Here is a tiny trained network, its code and every weight. The questions are about switching its units off for an input and a class, where a switched-off unit gives its printed mean instead of its output.

import numpy as np


def w(rows, s, z=0):
    codes = np.array(rows[::2]) - 128.0
    scale = np.full(codes.shape[1], s)
    scale[-1] = z or s
    return codes * scale


def norm(h):
    return h / np.sqrt((h * h).mean(-1, keepdims=True) + 1e-5)


def f(y):
    return y / 2 * (1 + np.tanh(0.7978845608 * (y + 0.044715 * y**3)))


def log_softmax(a):
    a = a - a.max(-1, keepdims=True)
    return a - np.log(np.exp(a).sum(-1, keepdims=True))


def net(x, mask):
    res = np.array(x, float).reshape(1, 4) / 4 @ E
    u = 0
    for l in range(2):
        y = f(norm(res) @ A[l][:, :-1].T + A[l][:, -1])
        res = res + np.where(mask[u : u + 16], y, B[l][:, -1]) @ B[l][:, :-1]
        u += 16
    return log_softmax(norm(res)[-1] @ U[:, :-1].T + U[:, -1])


A, B = {}, {}
E = w([
[237,215,175,75,95],'x0',
[154,43,185,2,51],'x1',
[38,190,63,46,138],'x2',
[118,136,133,135,103],'x3',
],0.0039)
A[0] = w([
[105,131,164,148,67,68],'0.n1',
[102,102,96,100,111,111],'0.n2',
[92,144,74,224,171,131],'0.n3',
[46,128,76,72,145,24],'0.n4',
[187,121,120,150,156,194],'0.n5',
[70,105,114,197,151,131],'0.n6',
[180,138,127,151,102,168],'0.n7',
[115,165,133,104,135,36],'0.n8',
[71,126,112,209,167,138],'0.n9',
[174,255,114,177,169,41],'0.n10',
[104,31,124,139,118,125],'0.n11',
[80,234,84,57,156,156],'0.n12',
[144,150,112,117,120,160],'0.n13',
[161,165,149,92,119,1],'0.n14',
[141,127,113,228,136,54],'0.n15',
[118,94,148,139,146,161],'0.n16',
],0.0088,0.0015)
B[0] = w([
[156,121,132,123,199,132],'0.n1',
[84,118,159,142,183,155],'0.n2',
[183,106,144,43,119,253],'0.n3',
[17,163,212,135,97,212],'0.n4',
[142,138,184,114,116,162],'0.n5',
[170,108,121,99,73,207],'0.n6',
[142,140,178,91,164,162],'0.n7',
[124,133,112,115,81,128],'0.n8',
[169,122,140,61,111,227],'0.n9',
[61,190,118,223,172,230],'0.n10',
[165,102,83,204,247,193],'0.n11',
[133,86,2,105,172,248],'0.n12',
[140,140,128,103,133,139],'0.n13',
[162,115,150,65,132,146],'0.n14',
[127,158,191,139,128,190],'0.n15',
[155,122,110,153,137,146],'0.n16',
],0.013,0.0047)
A[1] = w([
[150,155,161,125,125,104],'1.n1',
[165,90,163,126,98,114],'1.n2',
[148,152,67,182,84,12],'1.n3',
[161,190,123,203,123,80],'1.n4',
[7,154,231,175,133,6],'1.n5',
[67,182,125,144,109,118],'1.n6',
[161,148,93,155,133,105],'1.n7',
[130,136,67,216,136,2],'1.n8',
[115,124,112,147,98,79],'1.n9',
[134,126,164,181,131,148],'1.n10',
[127,120,123,137,101,115],'1.n11',
[92,128,99,43,67,33],'1.n12',
[152,137,171,132,67,58],'1.n13',
[39,114,108,130,146,179],'1.n14',
[84,44,93,182,163,99],'1.n15',
[140,82,72,91,116,152],'1.n16',
],0.012,0.002)
B[1] = w([
[178,87,147,130,74,163],'1.n1',
[176,232,84,76,115,188],'1.n2',
[107,200,95,94,96,113],'1.n3',
[26,109,127,143,147,166],'1.n4',
[45,241,248,168,137,225],'1.n5',
[182,153,179,182,120,168],'1.n6',
[95,137,113,121,70,134],'1.n7',
[191,126,28,94,63,164],'1.n8',
[147,154,123,127,186,106],'1.n9',
[98,82,92,111,93,168],'1.n10',
[127,145,120,130,196,110],'1.n11',
[18,5,110,170,155,255],'1.n12',
[191,106,123,124,216,159],'1.n13',
[250,192,173,43,99,252],'1.n14',
[125,128,129,242,135,235],'1.n15',
[55,125,184,137,97,222],'1.n16',
],0.016,0.0046)
U = w([
[247,107,164,60,142,179],'0',
[102,194,223,172,147,167],'1',
[64,59,128,76,133,237],'2',
[133,201,37,113,118,38],'3',
[179,71,96,239,161,2],'4',
],0.015,0.0022)

Each question gives the input, the list of numbers given to net, and the class t.
The units are the neurons (one row each of A and B). Each row of codes is followed by its name. A weight is (code - 128) times the scale printed after its matrix; where a second scale follows, it is the last column's (A, B and U).
mask holds one flag per neuron, layer by layer. A switched-off neuron (its flag False) gives its mean, the last column of its row in B, instead of its output. The means were averaged over made-up inputs and are rounded, as every weight is.
A unit's drop is (log p(t) with every unit on - log p(t) with that unit switched off) / (log p(t) with every unit on - log p(t) with every unit switched off).
The circuit of an input: a set's keep is (log p(t) with only the set's units on - log p(t) with every unit switched off) / (log p(t) with every unit on - log p(t) with every unit switched off). Starting from the 12 units with the biggest drops (on a tie, the unit counted first), units are removed one at a time, each time the one whose removal leaves the highest keep (on an exact tie, the one counted first), for as long as the keep stays at least 0.8.
units of the circuit, in order: the units of the circuit, biggest drop first
k most important neurons: the k neurons with the biggest drops, biggest first
k most important neurons of layer l: the k neurons of layer l with the biggest drops, biggest first
drop when u is switched off: that unit's drop, to one decimal
input [-2,0,-8,0], class 0: 3 most important neurons	[0.n10; 0.n12; 1.n12]
input [0,-1,-6,4], class 0: 3 most important neurons	[0.n10; 0.n4; 0.n2]
input [-7,3,5,-3], class 1: units of the circuit, in order	[0.n4; 1.n5]
input [-5,1,8,-7], class 1: 2 most important neurons	[0.n4; 0.n2]
input [-8,1,-3,4], class 4: units of the circuit, in order	[0.n11]
input [-5,4,5,8], class 1: 2 most important neurons	[0.n4; 1.n5]
input [-3,-5,0,4], class 0: 2 most important neurons	[0.n15; 0.n12]
input [5,1,-6,4], class 0: 2 most important neurons	[0.n4; 0.n10]
input [6,0,7,-5], class 3: 2 most important neurons	[0.n12; 0.n3]
input [0,6,5,-2], class 1: 2 most important neurons of layer 1	[1.n14; 1.n5]
input [-2,-1,7,1], class 2: 3 most important neurons	[0.n12; 0.n10; 1.n12]
input [5,1,2,2], class 2: 2 most important neurons of layer 0	[0.n14; 0.n11]
input [1,3,4,-3], class 2: 2 most important neurons	[0.n10; 0.n12]
input [4,-4,5,-1], class 3: units of the circuit, in order	[0.n12]
input [2,-7,5,3], class 3: 2 most important neurons of layer 0	[0.n10; 0.n12]
input [-1,8,-6,5], class 4: 2 most important neurons	[0.n11; 0.n3]
input [-8,2,8,5], class 1: 2 most important neurons	[0.n4; 1.n14]
input [3,-7,6,-7], class 3: 2 most important neurons of layer 0	[0.n10; 0.n12]
input [2,-2,1,-5], class 3: 2 most important neurons	[0.n10; 0.n12]
input [-1,-6,4,3], class 2: most important neuron of layer 0	[0.n3]
input [2,-2,8,-6], class 3: 2 most important neurons	[0.n12; 1.n14]
input [2,-2,4,-3], class 3: drop when 0.n12 is switched off	0.8
input [2,-6,7,-3], class 3: drop when 0.n10 is switched off	1.2
input [7,-4,6,1], class 3: drop when 0.n12 is switched off	0.4
input [-1,6,-8,2], class 4: drop when 0.n11 is switched off	0.3
